Below are the code and all the weights of a small trained network. Each question names an input and a class and asks about switching units off, where a switched-off unit gives its printed mean instead of its output.

import numpy as np


def w(rows, s, z=0):
    codes = np.array(rows[::2]) - 128.0
    scale = np.full(codes.shape[1], s)
    scale[-1] = z or s
    return codes * scale


def norm(h):
    return h / np.sqrt((h * h).mean(-1, keepdims=True) + 1e-5)


def f(y):
    return y / 2 * (1 + np.tanh(0.7978845608 * (y + 0.044715 * y**3)))


def log_softmax(a):
    a = a - a.max(-1, keepdims=True)
    return a - np.log(np.exp(a).sum(-1, keepdims=True))


def net(x, mask):
    res = np.array(x, float).reshape(1, 2) / 4 @ E
    u = 0
    for l in range(3):
        y = f(norm(res) @ A[l][:, :-1].T + A[l][:, -1])
        res = res + np.where(mask[u : u + 8], y, B[l][:, -1]) @ B[l][:, :-1]
        u += 8
    return log_softmax(norm(res)[-1] @ U[:, :-1].T + U[:, -1])


A, B = {}, {}
E = w([
[1,179,82,160,242,169,57],'x0',
[169,98,241,52,187,158,109],'x1',
],0.0078)
A[0] = w([
[66,80,201,50,85,155,54,76],'L0N0',
[149,178,154,183,140,118,93,140],'L0N1',
[95,200,137,176,185,175,141,166],'L0N2',
[72,128,137,95,140,149,207,70],'L0N3',
[119,124,106,199,123,72,116,136],'L0N4',
[107,191,176,96,130,95,135,8],'L0N5',
[53,192,254,201,89,223,115,95],'L0N6',
[137,94,160,159,165,196,177,1],'L0N7',
],0.008,0.0012)
B[0] = w([
[148,84,116,173,166,116,84,208],'L0N0',
[242,84,105,92,110,147,138,140],'L0N1',
[163,104,148,106,90,135,195,255],'L0N2',
[159,92,165,144,116,77,105,126],'L0N3',
[114,130,255,80,93,97,84,184],'L0N4',
[127,81,149,173,60,80,79,126],'L0N5',
[109,102,135,176,158,72,176,190],'L0N6',
[168,240,113,124,114,154,59,136],'L0N7',
],0.0082,0.0044)
A[1] = w([
[156,48,160,125,79,31,51,52],'L1N0',
[171,142,163,79,191,145,133,217],'L1N1',
[127,188,98,170,116,2,93,114],'L1N2',
[200,83,79,146,192,149,106,9],'L1N3',
[121,107,161,50,97,76,163,101],'L1N4',
[125,108,151,105,136,124,182,139],'L1N5',
[107,158,55,145,44,116,102,159],'L1N6',
[94,98,126,224,158,203,79,214],'L1N7',
],0.0092,0.0016)
B[1] = w([
[88,133,103,130,140,58,208,253],'L1N0',
[82,148,116,120,46,149,76,238],'L1N1',
[136,138,181,162,75,205,55,181],'L1N2',
[214,193,138,198,172,173,87,187],'L1N3',
[196,116,2,153,248,145,63,230],'L1N4',
[155,156,97,184,148,140,100,179],'L1N5',
[205,181,214,123,112,235,123,230],'L1N6',
[97,133,85,43,99,139,207,237],'L1N7',
],0.0061,0.0047)
A[2] = w([
[190,142,70,157,126,137,196,138],'L2N0',
[116,115,124,42,145,130,254,222],'L2N1',
[69,122,110,42,128,123,130,145],'L2N2',
[135,29,174,113,193,109,71,117],'L2N3',
[102,184,134,170,53,149,140,208],'L2N4',
[104,105,140,168,71,215,115,250],'L2N5',
[105,167,196,92,172,143,86,81],'L2N6',
[221,61,156,46,33,112,253,204],'L2N7',
],0.0089,0.002)
B[2] = w([
[113,116,121,168,181,131,72,227],'L2N0',
[99,116,43,92,135,16,197,210],'L2N1',
[102,64,2,191,155,78,120,158],'L2N2',
[155,160,213,151,16,178,121,195],'L2N3',
[215,114,187,129,140,131,131,186],'L2N4',
[127,104,178,63,102,102,86,189],'L2N5',
[166,130,118,110,70,115,142,183],'L2N6',
[44,132,118,93,118,127,155,254],'L2N7',
],0.0095,0.0061)
U = w([
[150,172,228,108,43,186,110,219],'0',
[2,103,18,93,123,21,190,129],'1',
[160,151,86,252,224,129,55,6],'2',
],0.012,0.0025)

Each question gives the input, the list of numbers given to net, and the class t.
The units are the neurons (one row each of A and B). Each row of codes is followed by its name. A weight is (code - 128) times the scale printed after its matrix; where a second scale follows, it is the last column's (A, B and U).
mask holds one flag per neuron, layer by layer. A switched-off neuron (its flag False) gives its mean, the last column of its row in B, instead of its output. The means were averaged over made-up inputs and are rounded, as every weight is.
A unit's drop is (log p(t) with every unit on - log p(t) with that unit switched off) / (log p(t) with every unit on - log p(t) with every unit switched off).
The circuit of an input: a set's keep is (log p(t) with only the set's units on - log p(t) with every unit switched off) / (log p(t) with every unit on - log p(t) with every unit switched off). Starting from the 12 units with the biggest drops (on a tie, the unit counted first), units are removed one at a time, each time the one whose removal leaves the highest keep (on an exact tie, the one counted first), for as long as the keep stays at least 0.8.
units of the circuit, in order: the units of the circuit, biggest drop first
unit that matters most: the unit with the biggest drop
top k neurons: the k neurons with the biggest drops, biggest first
top k neurons in layer l: the k neurons of layer l with the biggest drops, biggest first
drop of u: that unit's drop, to one decimal
input [-4,2], class 1: units of the circuit, in order => [L2N7]
input [-3,1], class 2: units of the circuit, in order => [L1N4, L2N0]
input [2,3], class 2: top 2 neurons => [L1N3, L0N4]
input [-5,4], class 1: top 3 neurons => [L1N0, L2N7, L1N2]
input [6,5], class 1: top 2 neurons => [L1N7, L1N2]
input [3,-2], class 2: top 2 neurons in layer 0 => [L0N2, L0N4]
input [0,-3], class 2: top 2 neurons in layer 1 => [L1N4, L1N0]
input [-8,7], class 1: top 2 neurons => [L2N7, L1N0]
input [-4,-1], class 1: top 3 neurons => [L1N3, L2N7, L1N2]
input [6,-6], class 0: top 4 neurons => [L1N6, L1N2, L0N4, L1N0]
input [0,1], class 2: top 2 neurons => [L1N3, L0N0]
input [-1,-1], class 2: top 2 neurons => [L1N4, L0N0]
input [2,-3], class 2: top 2 neurons in layer 0 => [L0N4, L0N2]
input [-6,4], class 1: unit that matters most => L1N0
input [8,-8], class 0: top 3 neurons => [L1N2, L1N6, L1N0]
input [7,7], class 0: top 2 neurons => [L1N0, L2N3]
input [-3,-2], class 2: top 2 neurons => [L1N4, L1N7]
input [-5,-6], class 0: top 2 neurons => [L0N2, L1N2]
input [-3,-4], class 0: top 3 neurons in layer 1 => [L1N6, L1N2, L1N3]
input [6,3], class 1: unit that matters most => L1N7
input [-3,3], class 2: top 4 neurons => [L0N4, L1N7, L1N3, L1N0]
input [-8,1], class 1: drop of L2N7 => 0.0
input [1,-2], class 2: drop of L1N4 => 1.3
input [1,-1], class 2: drop of L1N4 => 1.1
input [-3,-3], class 2: top 3 neurons in layer 1 => [L1N4, L1N7, L1N1]
